The symbols move the points like this.
u: qz->qc, sc->mp, nl->bp, nq->jb, bl->gt, lj->qp, bq->bd, ms->pb, zm->fp, dc->cp, lh->gj, cm->dt, bd->bq, fm->sr, fs->lm, pm->zz, gd->qs, sl->rg, hf->hs, lq->dz, pn->jh, jp->cf, jl->bz, nh->gp, gf->ls, rq->nc, qt->bg, zg->rn, jd->cq, cp->dc, bz->jl, sq->qb, mp->sc, tp->qh, ls->gf, tj->nt, dz->lq, bg->qt, sf->zn, jg->fh, rh->hr, fp->zm, dd->fz, gp->nh, gl->nr, pb->ms, zz->pm, qp->lj, mj->hq, zn->sf, nt->tj, qm->hg, bs->ng, qr->hb, fc->fq, rg->sl, ds->sd, lc->dp, tt->fd, nr->gl, hr->rh, fz->dd, lf->tc, ft->lp, sr->fm, tc->lf, hs->hf, dh->ns, hh->pj, pz->rj, mq->rp, hc->fl, hq->mj, rj->pz, zs->pg, tq->jm, sn->hd, fd->tt, ch->gh, ng->bs, ct->rz, bp->nl, cc->jq, rn->zg, cq->jd, th->dq, nc->rq, lp->ft, zp->zh, pg->zs, mz->mh, zb->bn, gt->bl, qb->sq, gh->ch, lm->fs, hd->sn, jh->pn, jm->tq, qc->qz, dq->th, zh->zp, ns->dh, fh->jg, bn->zb, qs->gd, fl->hc, jq->cc, cf->jp, mh->mz, dt->cm, pr->qj, jb->nq, gn->zt, qj->pr, rz->ct, rp->mq, gj->lh, dp->lc, hg->qm, fq->fc, pj->hh, hb->qr, zt->gn, sd->ds, qh->tp
a: qz->mq, sc->qm, nl->nt, nq->lf, bl->qj, lj->qs, bq->ds, ms->lm, zm->dp, dc->dd, lh->hd, cm->qr, bd->sd, fm->lq, fs->pb, pm->lp, gd->qp, sl->jm, hf->fd, lq->fm, pn->zt, jp->cc, jl->zb, nh->rz, gf->rh, rq->zn, qt->qh, zg->nr, jd->hc, cp->fz, bz->bn, sq->mz, mp->hg, tp->bg, ls->hr, tj->bp, dz->sr, bg->tp, sf->nc, jg->rj, rh->gf, fp->lc, dd->dc, gp->ct, gl->rn, pb->fs, zz->ft, qp->gd, mj->zh, zn->rq, nt->nl, qm->sc, bs->dq, qr->cm, fc->dh, rg->tq, ds->bq, lc->fp, cz->ch, tt->hs, nr->zg, hr->ls, fz->cp, lf->nq, ft->zz, sr->dz, tc->jb, hs->tt, dh->fc, hh->zs, pz->fh, mq->qz, hc->jd, hq->zp, rj->jg, zs->hh, tq->rg, sn->gj, fd->hf, ch->cz, ng->th, ct->gp, bp->tj, cc->jp, rn->gl, cq->fl, th->ng, nc->sf, lp->pm, zp->hq, pg->pj, mz->sq, zb->jl, gt->pr, qb->mh, lm->ms, hd->lh, jh->gn, jm->sl, qc->rp, dq->bs, zh->mj, ns->fq, fh->pz, bn->bz, qs->lj, fl->cq, jq->cf, cf->jq, mh->qb, dt->hb, pr->gt, jb->tc, gn->jh, qj->bl, rz->nh, rp->qc, gj->sn, dp->zm, hg->mp, fq->ns, pj->pg, hb->dt, zt->pn, sd->bd, qh->qt
q: qz->ds, sc->qj, nl->jq, nq->ms, bl->qm, lj->fl, bq->mq, ms->nq, zm->fm, dc->qh, lh->rq, bd->rp, fm->zm, fs->tc, pm->zt, gd->jd, sl->ns, hf->zs, lq->dp, pn->lp, jp->tj, jl->jg, nh->rn, gf->hq, rq->lh, qt->dd, zg->gp, jd->gd, cp->tp, bz->fh, sq->ng, mp->pr, tp->cp, ls->mj, tj->jp, dz->lc, bg->fz, sf->sn, jg->jl, rh->zp, fp->sr, dd->qt, gp->zg, gl->rz, pb->jb, zz->gn, qp->hc, mj->ls, zn->hd, nt->cf, qm->bl, bs->qb, qr->gh, fc->tq, rg->dh, ds->qz, lc->dz, cz->dt, tt->pj, nr->ct, hr->zh, fz->bg, lf->lm, ft->jh, sr->fp, tc->fs, hs->pg, dh->rg, hh->fd, pz->bn, mq->bq, hc->qp, hq->gf, rj->zb, zs->hf, tq->fc, sn->sf, fd->hh, ch->hb, ng->sq, ct->nr, bp->cc, cc->bp, rn->nh, cq->qs, th->mz, nc->gj, lp->pn, zp->rh, pg->hs, mz->th, zb->rj, gt->hg, qb->bs, gh->qr, lm->lf, hd->zn, jh->ft, jm->fq, qc->sd, dq->mh, zh->hr, ns->sl, fh->bz, bn->pz, qs->cq, fl->lj, jq->nl, cf->nt, mh->dq, dt->cz, pr->mp, jb->pb, gn->zz, qj->sc, rz->gl, rp->bd, gj->nc, dp->lq, hg->gt, fq->jm, pj->tt, hb->ch, zt->pm, sd->qc, qh->dc
g: qz->pn, sc->lf, nl->cz, nq->qm, bl->ms, lj->fm, bq->pm, ms->bl, zm->fl, dc->rh, lh->jg, cm->cc, bd->zz, fm->lj, fs->pr, pm->bq, gd->dz, sl->nh, hf->ng, lq->qs, pn->qz, jp->qr, jl->rq, nh->sl, gf->dd, rq->jl, qt->hq, zg->dh, jd->lc, cp->hr, bz->nc, sq->zs, mp->tc, tp->zh, ls->fz, tj->gh, dz->gd, bg->mj, sf->bn, jg->lh, rh->dc, fp->hc, dd->gf, gp->rg, gl->fq, pb->gt, zz->bd, qp->sr, mj->bg, zn->zb, nt->ch, qm->nq, bs->hs, qr->jp, fc->nr, rg->gp, ds->lp, lc->jd, cz->nl, tt->dq, nr->fc, hr->cp, fz->ls, lf->sc, ft->sd, sr->qp, tc->mp, hs->bs, dh->zg, hh->mz, pz->sn, mq->zt, hc->fp, hq->qt, rj->hd, zs->sq, tq->ct, sn->pz, fd->th, ch->nt, ng->hf, ct->tq, cc->cm, rn->ns, cq->dp, th->fd, nc->bz, lp->ds, zp->qh, pg->qb, mz->hh, zb->zn, gt->pb, qb->pg, gh->tj, lm->qj, hd->rj, jh->qc, jm->rz, qc->jh, dq->tt, zh->tp, ns->rn, fh->gj, bn->sf, qs->lq, fl->zm, jq->dt, cf->hb, mh->pj, dt->jq, pr->fs, jb->hg, gn->rp, qj->lm, rz->jm, rp->gn, gj->fh, dp->cq, hg->jb, fq->gl, pj->mh, hb->cf, zt->mq, sd->ft, qh->zp
s: qz->qr, sc->mh, nl->zz, nq->pg, bl->bs, lj->rn, ms->hs, zm->sl, dc->zb, lh->hq, cm->mq, bd->cz, fm->ns, fs->fd, pm->bp, gd->nr, sl->zm, hf->pb, lq->fq, pn->jp, jp->pn, jl->dd, nh->fl, gf->rq, rq->gf, qt->jg, zg->qp, jd->ct, cp->bn, bz->fz, sq->hg, mp->mz, tp->pz, ls->nc, tj->lp, dz->fc, bg->fh, sf->hr, jg->qt, rh->zn, fp->rg, dd->jl, gp->hc, gl->qs, pb->hf, zz->nl, qp->zg, mj->gj, zn->rh, nt->ft, qm->qb, bs->bl, qr->qz, fc->dz, rg->fp, ds->gh, lc->tq, cz->bd, tt->lm, nr->gd, hr->sf, fz->bz, lf->pj, ft->nt, sr->dh, tc->hh, hs->ms, dh->sr, hh->tc, pz->tp, mq->cm, hc->gp, hq->lh, rj->qh, zs->jb, tq->lc, sn->zh, fd->fs, ch->sd, ng->gt, ct->jd, bp->pm, cc->zt, rn->lj, cq->rz, th->pr, nc->ls, lp->tj, zp->hd, pg->nq, mz->mp, zb->dc, gt->ng, qb->qm, gh->ds, lm->tt, hd->zp, jh->cf, jm->dp, qc->hb, dq->qj, zh->sn, ns->fm, fh->bg, bn->cp, qs->gl, fl->nh, jq->gn, cf->jh, mh->sc, dt->rp, pr->th, jb->zs, gn->jq, qj->dq, rz->cq, rp->dt, gj->mj, dp->jm, hg->sq, fq->lq, pj->lf, hb->qc, zt->cc, sd->ch, qh->rj
i: qz->hq, sc->lj, nl->bn, nq->lq, bl->cq, lj->sc, bq->rh, ms->dp, zm->lm, dc->pm, lh->qr, cm->hd, bd->hr, fm->lf, fs->fp, pm->dc, gd->hg, sl->tt, hf->tq, lq->nq, pn->qt, jp->jg, jl->tj, nh->dq, gf->ds, rq->gh, qt->pn, zg->mz, jd->gt, cp->zz, bz->nt, sq->nr, mp->qp, tp->gn, ls->sd, tj->jl, dz->jb, bg->jh, sf->cz, jg->jp, rh->bq, fp->fs, dd->lp, gp->th, gl->qb, pb->lc, zz->cp, qp->mp, mj->qc, nt->bz, qm->qs, bs->rz, qr->lh, fc->zs, rg->fd, ds->gf, lc->pb, cz->sf, tt->sl, nr->sq, hr->bd, fz->ft, lf->fm, ft->fz, sr->tc, tc->sr, hs->jm, dh->hh, hh->dh, pz->jq, mq->zp, hc->pr, hq->qz, rj->cc, zs->fc, tq->hf, sn->dt, fd->rg, ch->nc, ng->ct, ct->ng, bp->zb, cc->rj, rn->mh, cq->bl, th->gp, nc->ch, lp->dd, zp->mq, pg->fq, mz->zg, zb->bp, gt->jd, qb->gl, gh->rq, lm->zm, hd->cm, jh->bg, jm->hs, qc->mj, dq->nh, zh->rp, ns->pj, fh->cf, bn->nl, qs->qm, fl->qj, jq->pz, cf->fh, mh->rn, dt->sn, pr->hc, jb->dz, gn->tp, qj->fl, rz->bs, rp->zh, gj->hb, dp->ms, hg->gd, fq->pg, pj->ns, hb->gj, zt->qh, sd->ls, qh->zt
l: qz->fq, sc->rj, nl->hc, nq->lh, bl->jl, lj->cc, bq->sl, ms->rq, dc->dq, lh->nq, cm->fm, bd->rg, fm->cm, fs->sf, pm->nh, gd->cf, sl->bq, hf->ls, lq->qr, pn->gl, jp->qs, jl->bl, nh->pm, gf->hs, rq->ms, qt->qb, zg->gn, jd->nt, cp->th, bz->gt, sq->bg, mp->pz, tp->mz, ls->hf, tj->cq, dz->hb, bg->sq, sf->fs, jg->qm, rh->tt, fp->cz, dd->bs, gp->zz, gl->pn, pb->nc, zz->gp, qp->jq, mj->zs, zn->lm, nt->jd, qm->jg, bs->dd, qr->lq, fc->qc, rg->bd, ds->jm, lc->ch, cz->fp, tt->rh, nr->jh, hr->fd, fz->ng, lf->hd, ft->ct, sr->dt, tc->sn, hs->gf, dh->rp, hh->zh, pz->mp, mq->ns, hc->nl, hq->pg, rj->sc, zs->mj, tq->sd, sn->tc, fd->hr, ch->lc, ng->fz, ct->ft, bp->fl, cc->lj, rn->zt, cq->tj, th->cp, nc->pb, lp->rz, zp->pj, pg->hq, mz->tp, zb->qj, gt->bz, qb->qt, gh->dp, lm->zn, hd->lf, jh->nr, jm->ds, qc->fc, dq->dc, zh->hh, ns->mq, fh->hg, bn->pr, qs->jp, fl->bp, jq->qp, cf->gd, mh->qh, dt->sr, pr->bn, jb->gj, gn->zg, qj->zb, rz->lp, rp->dh, gj->jb, dp->gh, hg->fh, fq->qz, pj->zp, hb->dz, zt->rn, sd->tq, qh->mh

The rows follow the links: the fewer symbols apart two points are, the more alike their rows tend to be.

Each row is also shifted at random along 11 hidden directions that mean nothing.

Some points, each with a row of numbers:
zn: -242 -546 -8 269 -401 -255 -31 -70 -391 5 137 224 24 -160 -255 -170 -393 -162 -342 281 242 -386 43 79 -253 176 -148 395 -216 -388 -25 -286 -265 -213 -51 -56 -244 -546 -92 75 -236 303 -97 259 -5 -213 -69 -46 243 325 -98
dp: 325 143 -183 -161 263 52 284 86 280 216 -102 -498 47 -214 109 216 194 -45 -68 82 -208 -124 -182 -942 193 124 -830 -431 294 -270 394 -783 163 -12 -45 -425 195 -339 -381 570 167 57 -586 45 79 -183 -122 65 -104 360 -331
nh: -256 -196 -440 -348 453 -88 55 -219 -97 131 282 -8 442 119 62 362 117 -313 -87 145 232 -179 -547 -133 153 -261 -367 -38 -144 -134 103 53 281 58 -435 74 403 -157 -253 -104 -7 430 -398 230 67 73 266 -86 161 -292 -147
fq: -636 -10 -427 5 -46 -349 -352 305 392 116 150 135 265 58 -276 -46 142 -101 -290 -58 -558 -168 64 -151 -218 -280 -4 276 -196 118 -128 -24 107 248 44 -85 68 -188 197 108 -144 64 165 4 -300 -76 93 -222 2 -419 78
bd: -99 -162 300 272 238 -361 -77 51 -541 -83 35 12 65 -19 -208 -283 -191 -130 -446 151 361 -473 -278 283 -13 375 110 378 -22 -258 55 64 -61 -200 -410 49 -157 305 -404 -321 -403 495 -308 644 -1 -364 -212 66 208 185 -13
sr: 281 -7 -73 -18 -150 64 54 -98 276 86 -196 210 151 -74 178 105 55 -213 141 69 117 -12 -18 -89 -224 -9 63 -51 -445 -333 2 -20 334 -218 373 192 598 -11 51 266 -45 -157 137 -5 9 21 164 75 125 -259 107
qr: 670 29 -386 -201 -435 262 -104 380 -290 112 -306 84 -37 -133 -223 -338 -113 186 -139 -157 -281 257 349 355 24 -198 84 -66 -448 315 -55 258 -110 -411 361 -91 -467 -125 639 -12 -108 -150 684 -607 138 253 97 216 -256 -53 43
sn: 663 36 334 -126 158 163 272 -65 -110 166 -326 -58 -182 113 219 215 -406 30 -195 5 597 -165 -16 -274 67 547 -368 -421 362 -421 353 -377 36 -263 -2 -30 -115 88 -486 165 239 215 -407 544 -155 -288 -366 -115 -71 231 -478
bq: -403 -351 -237 -283 141 -45 87 -500 16 -105 -701 -130 -6 72 -293 -54 74 -249 -65 -41 -303 -508 -89 -21 -98 -254 378 116 282 -76 -102 -154 -7 -399 205 202 172 -81 165 -73 -56 -99 401 298 276 -33 -162 179 -127 137 208
dc: -62 -350 -433 -552 183 349 180 -703 94 -125 332 109 -126 73 -13 146 34 -48 461 89 241 206 -251 191 312 -230 163 47 215 154 -175 321 -220 212 -257 21 76 -209 -312 -225 189 -72 -229 -271 -53 42 -21 -169 77 -105 66
dt: 278 123 659 279 -150 -106 -185 -121 -114 -325 -220 -237 -302 19 -23 -177 -287 -93 38 -126 268 -275 181 436 -147 398 905 -34 257 -215 -115 234 -44 85 -436 121 -248 348 -195 -208 -49 -37 -113 461 411 -55 -163 50 -24 438 94
hg: -85 232 232 297 -265 33 -326 122 45 -212 375 -64 -52 0 -44 -76 -108 -15 136 88 -133 161 273 357 -88 -197 334 200 -85 245 -214 276 -188 607 -133 -307 -314 60 311 -59 90 -122 -47 -24 213 172 17 -149 14 -194 212
mj: -322 24 -32 -65 -134 -10 -151 158 700 26 393 238 -171 150 -28 -13 -25 35 269 -299 -549 234 105 -288 132 92 19 168 162 234 -200 275 -158 479 120 69 171 -227 -193 235 131 -292 210 -608 -452 -142 -76 -240 -194 -353 101
lq: 526 284 139 41 -420 -231 -165 268 196 -222 395 4 -33 -95 119 -287 -9 113 121 -231 176 406 166 288 -235 135 493 -182 -142 179 -6 329 84 415 -298 -192 -470 91 -120 -144 -261 -24 -73 -413 -154 99 145 -53 172 145 76
gf: -170 85 -33 -402 -59 -36 132 -87 -333 -162 -249 -140 57 -91 -43 -203 -2 109 356 -147 341 29 -187 -72 200 26 30 -211 -276 164 214 -18 -93 -380 110 -167 229 -203 -63 -11 -163 -88 63 -231 258 -98 -58 311 84 373 -113
rh: -204 -233 324 104 300 -313 268 63 17 55 75 -305 296 166 94 158 -41 -54 -80 -253 -593 -479 -460 -357 130 62 -97 224 465 88 41 -157 -37 -82 -177 -32 100 -202 -111 249 74 14 182 206 210 -114 -124 139 -25 202 -77
fp: -285 -262 194 -322 -202 -117 242 -374 459 61 -157 669 214 -127 427 228 -58 -342 -228 -214 67 -85 -97 -81 -327 28 330 120 -85 -536 -4 113 419 167 383 281 -11 37 -353 -117 -212 -36 272 -125 -305 265 168 -2 80 -154 365
hd: -748 -189 -653 -287 -193 536 169 -4 201 371 -237 -373 169 290 302 6 -204 -39 334 249 -434 -97 110 42 100 178 -163 -420 -113 -178 33 138 228 -259 -91 135 723 -118 92 575 705 137 -280 88 254 -394 198 -131 -164 -486 -726
mq: -36 -124 -375 -106 73 271 -83 -264 -41 -94 -451 -328 -76 171 -221 -254 -54 60 296 81 126 -137 188 211 -111 41 331 -257 -147 44 -191 -32 -107 -457 -57 187 237 -21 36 -9 -2 -81 -49 1 124 -310 -196 25 -168 141 -247
hs: -283 247 176 86 -156 -171 -32 427 -67 113 -338 -174 375 129 -320 -246 -117 169 -659 -243 -559 -203 -74 199 -314 -337 135 383 202 389 -124 -70 50 76 -27 -295 -671 223 521 -221 -432 246 438 474 94 162 -34 335 -68 -93 345
zs: 533 392 -396 202 69 396 -159 78 -3 74 84 -233 -105 26 -337 -346 3 188 447 356 -100 506 248 -442 -55 137 -407 -81 -173 331 -92 -367 -426 -72 384 -324 -38 -310 294 243 12 -277 -459 -707 -138 -229 -388 69 -113 -28 -158
ct: -370 244 122 315 347 -214 -256 -33 -159 -295 390 -456 97 -212 -131 -17 470 -147 748 394 49 125 -180 -29 133 -59 -13 -18 -228 140 -75 5 -240 321 -391 -243 489 -71 -32 161 -21 -288 -390 -397 644 148 106 117 164 213 118
gj: -128 55 70 -471 -229 317 -14 1 76 -50 -250 46 -200 108 176 218 -209 -178 369 -401 -103 -16 46 63 366 44 181 -425 -119 59 -40 460 14 -61 -17 -293 52 -177 52 98 302 -42 127 -270 606 123 -31 158 -251 -216 -172
fc: 140 492 388 293 277 -384 -223 82 98 -266 -97 -425 -6 58 -124 110 101 -45 360 15 184 -189 -185 -253 -18 218 168 -147 66 50 68 -70 6 113 -317 -160 446 238 -206 211 -180 -84 -343 209 400 -108 -182 173 91 263 -29
qj: 604 -77 117 487 110 -237 45 79 -514 241 317 -292 455 -59 -47 85 206 153 -289 542 99 -250 -377 -18 -132 -192 -513 355 65 -27 215 -327 -225 -28 -263 -148 159 59 304 6 30 246 -181 625 205 -28 134 160 304 92 -9
bp: -476 -441 -115 240 4 -77 148 469 -236 119 174 -216 34 -123 219 -2 0 15 -42 -24 -105 -143 53 -128 99 319 -227 -36 -187 -291 5 -114 146 -367 -119 264 -310 -101 53 294 125 138 72 -274 75 112 133 -188 -48 380 -203
gt: -667 143 488 749 -226 -531 -192 -30 -436 -186 -76 -25 -54 -311 -202 179 27 -140 -157 527 229 -324 -3 -158 -205 -32 -186 260 -300 -324 49 -539 -229 -136 186 -202 185 -227 289 253 -307 23 100 437 460 82 -77 101 295 441 234
nt: -233 -191 -185 -246 -188 351 56 -185 -113 87 -67 423 -477 -300 42 -104 38 -121 -90 107 513 340 272 192 112 189 -175 -377 -82 -328 218 -27 -29 4 146 -93 -436 37 -295 -121 -15 148 -184 -193 -146 -88 30 -190 42 178 -90
bs: -884 -49 12 -186 33 -100 113 339 -140 -64 299 -2 333 22 91 401 -41 -75 -167 -612 -117 -45 -87 -407 7 -152 -212 -82 -232 209 -178 135 217 -83 52 -196 -557 -516 279 -164 -259 31 183 -565 219 468 112 161 -10 92 223
bz: 563 -113 28 -109 43 138 136 -98 -129 64 80 465 -271 -364 -52 83 54 29 -205 99 -115 118 -73 -289 466 -250 -649 11 18 19 287 -134 -267 -30 328 -227 -129 -251 35 70 69 -24 169 -165 94 90 13 31 40 -88 89
qz: 188 294 97 90 -16 -350 -278 64 -186 -191 -73 -190 -244 123 -301 -424 -96 232 201 -26 564 33 74 326 -100 284 415 -161 -130 107 81 167 -221 -224 -322 -38 233 223 -228 -141 -234 41 -24 161 78 -367 -33 46 136 399 -232
cz: 28 -125 406 -118 -174 73 260 -143 506 0 -368 253 -107 -149 316 -76 11 -17 -235 -221 -328 12 -71 120 -57 174 503 155 404 -244 163 88 343 139 200 475 -101 289 -358 -10 64 -143 317 -19 -384 16 142 17 -123 109 339
dd: -289 -66 195 -37 88 -374 102 -47 -465 -136 23 114 -16 -142 -211 103 -46 131 -218 -209 496 -168 -226 -61 202 -236 -169 105 -125 41 296 -47 -160 -485 -101 -138 89 -139 70 -167 -285 155 161 298 239 56 -139 98 128 393 0
pm: 628 -78 -23 -164 60 116 312 -39 -375 -188 -22 75 -246 -98 152 -407 -76 260 396 -178 1000 660 32 159 -60 440 181 -419 -25 48 115 24 83 -582 27 507 -301 303 -420 -339 -141 -60 71 -620 -537 37 -52 137 26 744 -96

Start here and follow the symbols in turn, left to right. Where do you end up?
Answer with the point's name.
320 -126 -65 -332 101 200 109 203 -12 43 -128 8 -20 289 129 1 -165 17 66 -507 -79 36 36 291 157 231 239 -129 -87 93 -234 433 114 -287 62 283 -186 154 -103 -95 -77 169 131 -437 -18 106 -15 85 -227 -249 21
s u s s l i s l i: mq
278 37 150 -333 -201 411 333 132 119 20 110 100 106 215 563 427 -244 -55 39 -469 295 256 72 -102 -98 257 1 -267 35 -46 -150 244 374 -21 186 100 -451 27 28 -177 286 -9 -106 -519 -76 540 -9 -5 -158 -322 22
l g l a a a: jb
415 108 -254 -300 113 293 69 3 -57 52 85 -79 69 -86 -204 -224 121 -223 -96 -110 -220 313 -28 -189 29 -96 -119 54 214 259 -104 -83 -58 287 -78 -477 -663 8 -7 -174 -247 -44 -283 -521 37 -38 -169 242 -32 -100 248
l q s g i i s s s q: ft
-692 -41 189 141 306 -419 -108 435 151 164 56 221 29 -93 125 159 272 59 -560 -30 -220 -164 -271 -65 370 93 -229 200 140 -178 349 127 70 138 -135 232 492 313 -363 42 7 243 221 519 -258 -235 351 -168 91 -261 -103
g q a s q g: nl
-197 166 128 225 15 -483 -133 87 115 -76 551 27 219 -234 116 -23 108 -243 260 264 -78 -28 -341 -145 121 255 -234 81 -373 -265 270 48 -27 391 -285 -203 668 -120 -381 356 -158 -6 -301 -242 246 -107 255 80 415 110 -40
l g l g g s: ct
-403 -66 13 93 -143 -294 86 473 -201 93 -68 732 148 -187 108 -188 -12 126 -270 -43 -161 59 -223 -88 133 36 -345 448 -658 95 243 203 -127 -511 681 270 562 -85 188 129 -433 -41 985 -445 -331 -103 325 285 169 -177 175
a u i q s u u i l: lf
387 59 -135 221 -511 -268 -9 207 -99 193 230 429 506 128 138 -135 -80 140 -176 37 -154 -9 -121 420 -289 -112 20 540 -677 37 24 341 75 -24 207 159 374 -61 416 -4 -198 80 500 -74 -382 164 473 6 228 -570 140
u a i l s u q l l s: gh
58 111 157 -175 3 149 139 78 -194 0 614 499 -244 -22 31 -241 -21 211 -195 -126 343 512 -22 254 331 131 -44 73 49 143 123 324 -100 326 -146 -51 -385 158 -456 -411 -141 171 19 -337 -432 70 -96 -4 150 -23 157
a q l s g g s a g: zs
-599 -125 472 -49 -74 -228 52 -212 99 -164 -54 -278 -88 -162 237 252 -16 -20 371 -263 29 -227 -127 -10 270 4 170 -265 304 -5 199 22 81 116 -305 -198 144 -184 -231 145 147 -191 78 216 580 215 80 69 62 506 22
u g g g i l i: pb
807 -161 -109 130 -36 58 56 -163 150 -223 -16 -333 -336 -95 -148 -54 -137 -78 561 -80 -265 70 341 -297 -60 124 158 -259 288 -30 -318 -364 -175 -28 36 -5 -436 -497 29 375 163 -263 -130 -531 4 61 -268 -88 -273 563 -79
u l l q i u a i g i: jl
419 -6 90 -151 -125 -248 -183 132 -312 135 556 516 38 -34 -62 59 -120 124 -311 -72 453 -124 -137 508 350 -207 -195 130 -470 97 313 661 -67 251 -382 -352 240 -59 58 -305 -63 493 -2 481 3 -11 234 -298 242 -344 -181
g l q i a g u g u: zm
-184 -224 -24 144 178 69 -130 -143 -60 -209 -22 -118 -289 117 -79 116 -7 -197 101 6 62 -52 233 28 80 35 324 -23 12 49 -300 10 -84 -211 48 314 -147 16 3 -30 59 -153 -22 -86 69 35 -323 -217 -132 160 146
s a l u u a q g: fp
-205 -325 -212 -361 56 71 -68 -453 -157 -183 -145 15 -232 -335 -282 181 101 -278 -63 135 275 -252 -44 4 356 -414 32 -252 -86 -255 51 73 -168 21 -184 -469 -73 -489 -50 -43 31 130 -122 95 622 4 -38 -80 -95 219 -123
g i g a s q i l i: mh
